Each row of numbers belongs to one of the things below and depends on some of the facts about them. Some rows are named. Which thing is each other row?

Facts:
plama ω klabrur; plama ω klene; plama ω ratum; plama ω sizak
kagrun ω drudro; kloter ω graplo; legesar ω treskol; goskon ω skugron
goskon ω mafe; sidris ω klatubo; sidris ω traplos; sidris ω zuklivon
drefoso ω ploklen; brinar ω vinon; brafufli ω tagar; brafufli ω brobrene
skeren ω fegrum; skeren ω sigu; skeren ω fliples; nozes ω treskol
nozes ω bogra; fledro ω boplo; fledro ω zozun; fledro ω vinon
kliben ω pokol; kliben ω vugan; kliben ω veplam; kliben ω nunun
vopum ω trima; brenek ω pifi; brenek ω klabrur; brenek ω gebremon
brenek ω ditri; rusom ω surun; rusom ω tufe; rusom ω brobrene
kimek ω sturis; kimek ω sizak; grifigro ω vugan; grifigro ω treskol
grifigro ω relom; brabi ω skugron; brabi ω drustul; brabi ω druta
natrik ω nilun; kligagim ω graplo; kligagim ω zefu; kligagim ω grizan
tudo ω tutam; keba ω klabrur; keba ω fenebril; tugalem ω fuplim
flegu ω seflu; flegu ω kupu; flegu ω brovebon; flegu ω briku
nelar ω pokol; nelar ω graplo; nelar ω zefu; nelar ω todra
dupli ω dodir; dupli ω kivofla; dupli ω fomom; rorum ω zefu
rorum ω tromoba; zeskas ω drustul; befar ω druta; brofe ω flumu
brofe ω drizan; grubrar ω feza; grubrar ω klene; grubrar ω siplu
grubrar ω moplesel; riskom ω surun; tritran ω tromoba; tritran ω kuner
fadram ω flumu; fadram ω bara; fadram ω zulevis; neru ω numu
neru ω nunun; neru ω diskem; tuple ω kupu; tuple ω nilun
gasagri ω numu; flobu ω nunun; flobu ω zulevis; liskom ω mumumar
liskom ω neza; liskom ω zozun; liskom ω drizan; liskom ω diskem
skalok ω dridra; druta α 667; plama α 396; kagrun α 246
kloter α 396; legesar α 246; goskon α 443; sidris α 443
zuklivon α 691; drefoso α 569; brinar α 569; seflu α 569
dodir α 443; brafufli α 691; zozun α 246; klene α 396
relom α 691; veplam α 396; skeren α 246; kivofla α 667
fliples α 396; zulevis α 246; skugron α 569; nozes α 396
deme α 443; fledro α 396; kliben α 569; vugan α 691
nunun α 569; numu α 396; vopum α 569; briku α 396
siplu α 569; brenek α 569; rusom α 396; pokol α 569
tagar α 396; ploklen α 396; bara α 396; trima α 396
dridra α 691; fuplim α 396; mumumar α 396; kimek α 396
gebremon α 396; vinon α 396; klabrur α 396; pifi α 569
grifigro α 246; neza α 246; drustul α 396; brabi α 443
grizan α 396; natrik α 569; tromoba α 396; brovebon α 396
kligagim α 443; fomom α 691; zefu α 569; tudo α 396
nilun α 396; keba α 246; treskol α 569; tugalem α 396
flegu α 396; sizak α 246; diskem α 246; nelar α 396
kuner α 246; bogra α 691; dupli α 396; rorum α 691
sigu α 396; fenebril α 246; zeskas α 691; kupu α 691
befar α 246; brofe α 569; boplo α 246; grubrar α 396
riskom α 569; klatubo α 569; feza α 396; tritran α 396
surun α 569; fadram α 691; tutam α 396; neru α 396
tuple α 396; brobrene α 246; moplesel α 246; gasagri α 246
flobu α 246; ditri α 691; todra α 691; flumu α 246
sturis α 246; drudro α 691; fegrum α 246; drizan α 569
liskom α 691; ratum α 396; tufe α 396; skalok α 667
graplo α 443; mafe α 246; traplos α 443

Named rows:
zeskas: [14,2,29,8,-4,-5,-8,0,1,-13,10,25,-7,-18,-6,24,16,23,5,5,0,19,23,3,-26,23,-8,4,-2,13,7,-9,7,-7,5,-3,-16,7,13,25,4,-1,7,12,0,-9,-10,14,-3]
befar: [14,2,29,8,-3,-5,-8,-1,1,-13,10,26,-8,-19,-6,24,15,22,5,6,0,19,23,3,-27,23,-9,5,-3,13,6,-9,7,-7,6,-3,-16,7,13,26,4,0,8,12,0,-8,-10,14,-3]
grubrar: [-4,21,-2,-2,4,-19,-16,-25,-24,-21,6,-3,-1,-15,1,3,1,7,-7,-1,14,7,15,9,-15,-10,-8,28,35,-13,-17,5,-6,10,-4,-19,-33,2,-2,23,17,3,-11,3,20,-12,10,17,37]
kligagim: [2,8,20,4,-23,-1,-29,5,-6,1,-26,-2,-19,3,-1,-8,1,23,16,-1,11,17,24,31,-11,9,11,12,12,7,-14,-19,-3,-20,-31,5,10,9,18,14,-6,-17,-27,2,-4,-10,3,-4,19]
keba: [4,-5,-1,0,4,-22,-13,4,-19,-2,18,-11,-13,5,-3,15,-1,18,10,-21,19,-17,14,9,-29,24,13,3,24,-8,-12,-3,-15,4,-13,-14,-17,13,8,28,12,0,-1,13,11,13,1,19,13]
plama: [0,6,-6,-6,8,-26,-17,-9,-28,-11,15,-9,-11,-4,-1,10,0,14,2,-14,20,-8,15,10,-24,9,4,16,35,-13,-17,-1,-16,9,-9,-19,-28,10,4,32,18,1,-6,11,20,3,8,21,29]
nelar: [8,7,18,4,-26,5,-26,2,-11,5,-29,4,-19,0,-2,-13,0,24,14,-3,9,16,22,31,-4,13,7,17,11,4,-19,-25,-5,-22,-35,3,12,5,21,16,-4,-17,-24,6,2,-8,2,-1,18]
brabi: [20,0,37,5,-7,-9,-11,1,-4,-12,13,33,-9,-24,-8,27,21,29,5,3,1,26,30,5,-27,24,-12,12,-1,18,6,-11,5,-9,6,-5,-18,8,16,33,4,-2,7,17,2,-12,-12,18,1]
kimek: [-1,8,-1,0,4,-17,-14,-10,-17,-11,11,-6,-6,-4,-1,9,0,12,2,-9,15,-5,12,8,-22,8,3,11,27,-10,-13,1,-9,6,-8,-15,-23,8,3,23,13,1,-5,6,14,2,5,16,21]
riskom: [20,-2,20,31,7,5,-9,-8,-3,1,7,-7,17,-7,-20,-3,-7,-2,6,7,5,-2,-1,10,-14,17,23,34,-3,2,-7,-2,5,4,-5,-12,-2,6,5,16,-14,-26,-3,-23,-2,5,-15,32,14]
rorum: [-4,10,20,6,-24,-3,-30,7,0,-6,-21,-8,-20,7,-5,-4,1,24,15,0,10,13,26,30,-20,5,11,5,8,9,-9,-12,0,-20,-29,4,4,10,16,9,-8,-16,-31,-4,-5,-9,4,-7,19]
ditri: [-4,-6,-12,4,17,-13,-7,9,-1,-2,15,-15,-15,17,-2,17,-5,9,15,-11,15,-26,2,0,-35,34,20,-25,7,-10,-2,-2,-4,2,-5,-6,-11,13,5,18,13,1,6,10,3,24,1,11,-9]
tromoba: [-18,14,5,11,-6,4,-21,5,20,-12,-22,-15,-20,17,-3,-1,-4,9,15,14,6,3,10,18,-29,7,15,-25,-9,5,2,-4,14,-18,-13,11,2,10,8,-6,-3,-11,-21,-12,-12,-1,7,-15,0]
surun: [12,1,7,34,23,13,-4,-10,13,-1,1,-9,16,2,-18,-5,-11,-16,9,23,0,-9,-15,2,-18,20,28,12,-19,-2,0,1,17,4,5,-5,-1,5,1,6,-10,-25,4,-29,-8,11,-13,26,-1]
todra: [-5,12,2,7,-6,14,-17,0,8,1,-33,-1,-19,11,1,-12,-4,6,16,15,3,6,4,17,-11,17,11,-13,-7,-2,-8,-19,9,-20,-20,12,14,4,14,2,1,-13,-15,0,-6,1,4,-9,-3]
seflu: [4,2,-1,23,-5,-7,22,13,20,7,-4,4,2,7,5,9,-10,-1,-6,-16,-7,-16,15,4,0,21,1,-23,5,-3,-9,-6,5,24,3,4,-1,10,-26,9,-1,-6,-2,-18,-23,-17,-1,-7,-8]
veplam: [7,11,-2,13,-9,23,0,-9,-1,2,-24,10,-10,1,-6,-13,-9,2,6,5,-5,-7,-7,5,-2,25,-4,-8,-11,-6,-14,-18,11,-17,-24,3,9,-5,17,-2,7,-8,6,6,12,11,-4,1,-8]
ratum: [-11,11,-20,-1,23,-14,-9,-10,-7,-14,7,-11,-11,7,2,9,-4,-2,5,4,13,-15,-2,-2,-29,14,8,-13,15,-17,-6,3,0,9,4,-9,-24,8,-2,16,22,3,3,5,10,10,11,10,7]
boplo: [-8,12,4,15,-13,6,-1,19,3,-30,-9,-22,14,7,-1,5,0,8,-4,5,-1,-3,-7,-18,-18,7,8,-10,19,13,9,2,-9,4,15,-2,4,7,23,-4,-15,10,25,-15,-6,-5,6,-5,-15]
mumumar: [-6,17,6,12,-9,14,3,16,1,-31,-10,-14,5,0,-8,0,-3,7,-9,3,-1,-8,-3,-14,-8,16,8,-8,9,11,9,1,-3,-1,2,-11,9,1,13,-6,-19,5,33,-2,10,-4,5,-8,-13]
zuklivon: [-15,-11,24,12,-1,16,-15,-14,23,-9,3,23,2,10,14,27,-13,6,21,-15,1,-11,-17,16,6,15,8,-3,14,-4,-1,38,-8,8,4,11,-19,-4,12,-4,4,-18,14,-10,-13,8,2,-19,0]

Rows to name:
No name comes twice in this set of rows, the named rows included.
[-2,19,-3,14,-3,24,7,10,0,-23,-17,-4,5,-4,-5,-7,-5,2,-7,5,-1,-9,-9,-13,2,24,8,-10,2,3,5,-6,2,-8,-4,-7,18,-7,9,-5,-17,4,35,6,15,2,2,-5,-20] => diskem
[3,2,-4,25,-2,-7,26,15,25,8,-5,3,2,10,6,9,-11,-4,-6,-14,-9,-18,13,2,1,22,1,-29,2,-5,-9,-6,8,25,6,6,-1,11,-29,7,-1,-5,0,-20,-26,-18,0,-9,-12] => kupu
[-13,13,-22,0,26,-12,-8,-12,-2,-15,5,-12,-12,8,2,9,-4,-5,5,9,11,-15,-5,-4,-29,13,9,-17,10,-18,-4,4,3,8,7,-6,-24,8,-2,13,22,4,3,3,8,10,10,8,3] => sizak
[-6,10,22,9,-23,-7,-26,5,2,-11,-9,-12,-16,4,-8,3,1,25,12,-5,11,9,27,27,-26,2,9,4,9,11,-6,-3,1,-16,-25,-1,-4,11,12,7,-8,-12,-27,-8,-3,-8,2,-5,20] => tritran
[0,12,-4,9,-5,22,-9,-5,6,3,-35,5,-18,9,-2,-16,-7,0,12,14,-2,-1,-5,10,-5,23,5,-16,-14,-5,-11,-22,12,-22,-22,11,15,-1,17,-2,6,-13,-3,4,3,7,1,-8,-9] => pokol
[-6,19,19,7,-5,11,0,3,9,-26,3,-4,-20,-4,-30,5,-9,8,-12,-3,1,-21,11,6,-14,21,5,-14,-20,8,8,13,17,-5,-22,-24,-9,1,-8,-15,-10,-12,19,5,25,4,0,-13,3] => bara
[12,2,9,32,18,10,-5,-9,10,-2,3,-8,15,0,-17,-3,-9,-11,8,17,1,-6,-12,3,-18,19,25,14,-14,-3,-1,1,14,4,2,-6,-2,5,3,7,-10,-22,2,-25,-7,9,-13,25,1] => tagar
[8,-11,3,-1,0,-25,-14,10,-22,2,23,-12,-15,5,-4,19,-1,25,14,-30,21,-19,19,12,-29,30,17,6,26,-4,-13,-6,-19,2,-19,-16,-14,16,11,33,9,-1,-1,16,11,17,-2,21,12] => brenek
[9,7,-4,16,-14,21,3,-14,1,3,-22,8,-10,8,-9,-10,-13,0,7,6,-12,-15,-17,-2,-11,23,-13,-15,-15,-6,-17,-15,14,-15,-20,8,-1,-3,28,-9,17,-6,5,-4,10,18,-6,2,-9] => vugan
[-4,20,10,9,-1,20,4,-1,8,-21,-5,1,-20,-3,-25,-2,-11,4,-10,1,-1,-21,5,4,-7,26,5,-17,-23,4,5,6,19,-9,-24,-20,-1,-3,-7,-15,-7,-11,22,10,26,8,0,-12,-3] => zulevis
[7,1,-2,20,-20,13,4,-18,7,0,-9,0,-6,16,-14,1,-15,-2,7,4,-19,-22,-22,-10,-29,13,-23,-24,-17,-3,-16,-5,15,-7,-10,9,-20,4,36,-15,27,-2,0,-21,2,24,-7,4,-9] => treskol

Now the same things, written a new way:
Named rows:
kloter: [-2,0,-11,19,0,0,3,-5,8,27,-29,1,-5]
neru: [-20,-8,2,-14,0,-7,22,-11,5,13,11,3,1]
flobu: [-16,-7,4,-11,1,-6,19,-10,2,12,9,4,1]
brenek: [-5,0,-10,-14,-1,14,-4,-12,-4,16,7,4,1]
tudo: [-4,-1,-2,0,1,5,5,-7,-8,8,0,6,-4]
rorum: [-3,1,-9,16,0,1,3,-5,4,23,-24,2,-5]
ratum: [-7,1,-1,-4,-1,7,-3,-3,-11,9,2,8,1]
brobrene: [0,15,13,-1,-1,10,12,3,-11,17,0,12,-7]
dridra: [-6,1,1,0,0,4,0,-1,-12,6,0,9,-1]
deme: [-6,1,1,0,0,4,1,-2,-11,6,0,8,-1]
drizan: [-15,0,-4,-2,-2,2,4,-1,-10,6,3,6,-3]
briku: [-5,-1,1,4,2,2,-2,-1,-13,6,0,10,-1]
sizak: [-7,1,-4,-8,-1,10,-5,-6,-9,12,5,7,1]
nilun: [11,-14,-7,21,13,-2,-6,-6,-13,10,8,20,-7]
tromoba: [-6,2,-2,8,-1,3,0,0,-8,12,-10,7,-2]
gebremon: [-7,1,0,-3,0,6,-2,-3,-11,8,2,8,0]
tagar: [-4,7,7,0,0,6,5,1,-12,11,0,10,-3]
veplam: [-7,0,4,-1,1,1,2,-2,-11,6,0,7,0]
zozun: [-17,1,-10,-2,-4,4,2,-1,-11,5,3,3,-7]
sturis: [-7,1,0,-3,0,6,-2,-3,-11,8,1,8,0]
klatubo: [-7,1,2,1,0,3,-1,0,-13,5,0,9,-1]

Name these rows:
No name comes twice in this set of rows, the named rows included.
[-14,-1,-1,-2,-1,1,5,-1,-10,6,3,7,-2] => flumu
[-5,0,-4,-6,0,9,-1,-8,-8,10,3,6,-1] => grubrar
[-26,-1,-29,-3,-8,7,7,-6,-7,7,5,-5,-17] => fledro
[-3,0,-10,21,0,-2,4,-4,10,30,-33,0,-4] => nelar
[2,20,17,-2,-1,13,17,3,-10,23,0,12,-9] => surun
[-22,-3,-13,-5,-4,2,10,-5,-5,7,6,1,-8] => liskom
[-13,1,-7,0,-3,5,1,-1,-12,5,1,5,-5] => boplo
[2,14,11,-2,0,11,16,-2,-8,20,-1,10,-9] => brafufli
[-22,-1,-28,-3,-7,8,7,-8,-6,7,3,-5,-16] => brinar
[-2,1,-12,23,0,-1,2,-4,11,31,-35,0,-5] => kligagim
[-16,-3,-7,-4,-2,1,10,-6,-5,8,4,4,-6] => brofe
[-6,1,-13,-20,-1,18,-7,-15,-2,20,10,4,2] => plama
[7,25,20,-3,0,16,25,0,-6,29,-1,12,-13] => rusom

